Here is a tiny trained network, its code and every weight. The questions are about switching its units off for an input and a target symbol, where a switched-off unit gives its printed mean instead of its output.

import numpy as np


def w(rows, s, z=0):
    codes = np.array(rows[::2]) - 128.0
    scale = np.full(codes.shape[1], s)
    scale[-1] = z or s
    return codes * scale


def norm(h):
    return h / np.sqrt((h * h).mean(-1, keepdims=True) + 1e-5)


def f(y):
    return np.maximum(y, 0)


def softmax(a):
    e = np.exp(a - a.max(-1, keepdims=True))
    return e / e.sum(-1, keepdims=True)


def log_softmax(a):
    a = a - a.max(-1, keepdims=True)
    return a - np.log(np.exp(a).sum(-1, keepdims=True))


def net(x, mask):
    ids = ['ΘΛΣΨαβγεζημξπτφω'.index(c) for c in x.split()]
    T = len(ids)
    res = E[ids] + P[:T]
    r = norm(res)
    for j in range(2):
        rows = slice(2 * j, 2 * j + 2)
        q, k, v = (r @ M[0][rows].T for M in (Q, K, V))
        z = softmax(np.where(np.tri(T) > 0, q @ k.T / 2**0.5, -1e9)) @ v
        o = O[0][rows]
        res = res + np.where(mask[j], z, o[:, -1]) @ o[:, :-1]
    y = f(norm(res) @ A[0][:, :-1].T + A[0][:, -1])
    res = res + np.where(mask[2:10], y, B[0][:, -1]) @ B[0][:, :-1]
    return log_softmax(norm(res)[-1] @ U[:, :-1].T + U[:, -1])


Q, K, V, O, A, B = {}, {}, {}, {}, {}, {}
E = w([
[132,151,112,182],'Θ',
[97,136,105,53],'Λ',
[130,170,162,150],'Σ',
[129,181,179,126],'Ψ',
[105,161,133,42],'α',
[99,108,72,129],'β',
[46,116,254,150],'γ',
[132,152,114,180],'ε',
[89,99,77,105],'ζ',
[147,37,108,180],'η',
[133,149,104,173],'μ',
[120,135,92,161],'ξ',
[98,107,76,129],'π',
[102,112,94,125],'τ',
[131,168,143,175],'φ',
[102,115,66,127],'ω',
],0.008)
P = w([
[38,135,98,101],'0',
[125,193,107,48],'1',
[141,191,120,46],'2',
[65,152,88,39],'3',
[132,50,123,162],'4',
[107,13,173,184],'5',
[190,108,62,226],'6',
[158,99,84,215],'7',
[2,233,58,127],'8',
],0.004)
Q[0] = w([
[108,52,146,129],'head 0',
[2,220,84,155],'head 0',
[126,88,141,54],'head 1',
[172,73,127,130],'head 1',
],0.0096)
K[0] = w([
[196,178,151,121],'head 0',
[2,54,221,188],'head 0',
[145,123,84,166],'head 1',
[188,169,139,84],'head 1',
],0.0082)
V[0] = w([
[168,207,199,198],'head 0',
[232,188,1,156],'head 0',
[113,141,88,147],'head 1',
[131,134,169,85],'head 1',
],0.0067)
O[0] = w([
[242,172,102,95,101],'head 0',
[78,254,33,169,4],'head 0',
[112,154,76,71,234],'head 1',
[129,69,97,241,72],'head 1',
],0.0076,0.0022)
A[0] = w([
[118,102,77,118,198],'neuron 0',
[14,60,143,163,92],'neuron 1',
[140,139,219,165,120],'neuron 2',
[135,105,71,178,158],'neuron 3',
[62,104,188,102,69],'neuron 4',
[111,84,77,108,155],'neuron 5',
[179,141,137,3,132],'neuron 6',
[236,4,182,124,251],'neuron 7',
],0.0075,0.0035)
B[0] = w([
[161,153,200,107,196],'neuron 0',
[169,101,108,136,209],'neuron 1',
[171,135,153,143,165],'neuron 2',
[105,146,202,192,183],'neuron 3',
[162,49,98,200,173],'neuron 4',
[175,155,191,210,183],'neuron 5',
[167,102,102,218,195],'neuron 6',
[115,142,255,31,255],'neuron 7',
],0.0064,0.0055)
U = w([
[123,165,84,102,69],'Θ',
[123,69,120,147,31],'Λ',
[190,86,171,104,108],'Σ',
[186,116,222,106,117],'Ψ',
[149,70,131,145,62],'α',
[59,94,100,149,88],'β',
[139,93,132,76,2],'γ',
[122,166,75,107,63],'ε',
[76,60,156,157,169],'ζ',
[117,64,126,140,30],'η',
[91,169,77,108,82],'μ',
[35,192,127,101,235],'ξ',
[77,89,97,134,33],'π',
[112,62,115,140,86],'τ',
[254,184,95,150,221],'φ',
[23,128,108,153,147],'ω',
],0.0093,0.0046)

Each question gives the input, a string of symbols that net reads in full, and the target symbol t.
The units are the heads (2 rows each of Q, K, V and O) and the neurons (one row each of A and B). Each row of codes is followed by its name. A weight is (code - 128) times the scale printed after its matrix; where a second scale follows, it is the last column's (O, A, B and U).
mask holds one flag per unit, heads first, then neurons. A switched-off unit (its flag False) gives its mean, the last column of its rows in O or B, instead of its output. The means were averaged over made-up inputs and are rounded, as every weight is.
A unit's drop is (log p(t) with every unit on - log p(t) with that unit switched off) / (log p(t) with every unit on - log p(t) with every unit switched off).
The circuit of an input: a set's keep is (log p(t) with only the set's units on - log p(t) with every unit switched off) / (log p(t) with every unit on - log p(t) with every unit switched off). Starting from all 10 units, units are removed one at a time, each time the one whose removal leaves the highest keep (on an exact tie, the one counted first), for as long as the keep stays at least 0.8.
circuit, biggest first: the units of the circuit, biggest drop first
unit that matters most: the unit with the biggest drop
top k neurons: the k neurons with the biggest drops, biggest first
which heads matter: for each layer, one digit per head in row order, 1 if its drop is at least 0.15 and else 0, layers parted by /
drop when u is switched off: that unit's drop, to one decimal
input φ ζ ξ γ π φ β φ π, target Ψ: unit that matters most : head 0
input φ φ μ, target φ: circuit, biggest first : (head 0; neuron 7)
input ξ φ φ φ η, target φ: which heads matter : 10
input ω φ Σ φ Λ φ ζ α Ψ, target φ: which heads matter : 10
input φ ζ Θ, target φ: circuit, biggest first : (head 0; neuron 7)
input φ ξ ω η α φ Ψ ξ α, target φ: circuit, biggest first : (head 0; neuron 6; neuron 7)
input φ ω φ, target φ: circuit, biggest first : (neuron 7; head 0)
input μ η α φ ξ φ ζ ξ α, target φ: circuit, biggest first : (head 0; neuron 6)
input φ ξ Λ ω, target φ: circuit, biggest first : (neuron 7; head 0)
input ξ μ μ φ ξ φ ξ ω τ, target φ: top 2 neurons : (neuron 6; neuron 7)
input φ μ α Ψ, target φ: top 2 neurons : (neuron 6; neuron 7)
input φ φ μ ε, target φ: drop when neuron 7 is switched off : 0.1
input φ φ φ τ Θ, target φ: drop when neuron 7 is switched off : 0.3
input α ξ ω φ φ μ φ ζ, target φ: circuit, biggest first : (head 0)
input ζ ξ φ ξ Ψ, target ξ: drop when head 0 is switched off : 1.0
input ξ Θ ω, target ξ: drop when head 0 is switched off : 1.8
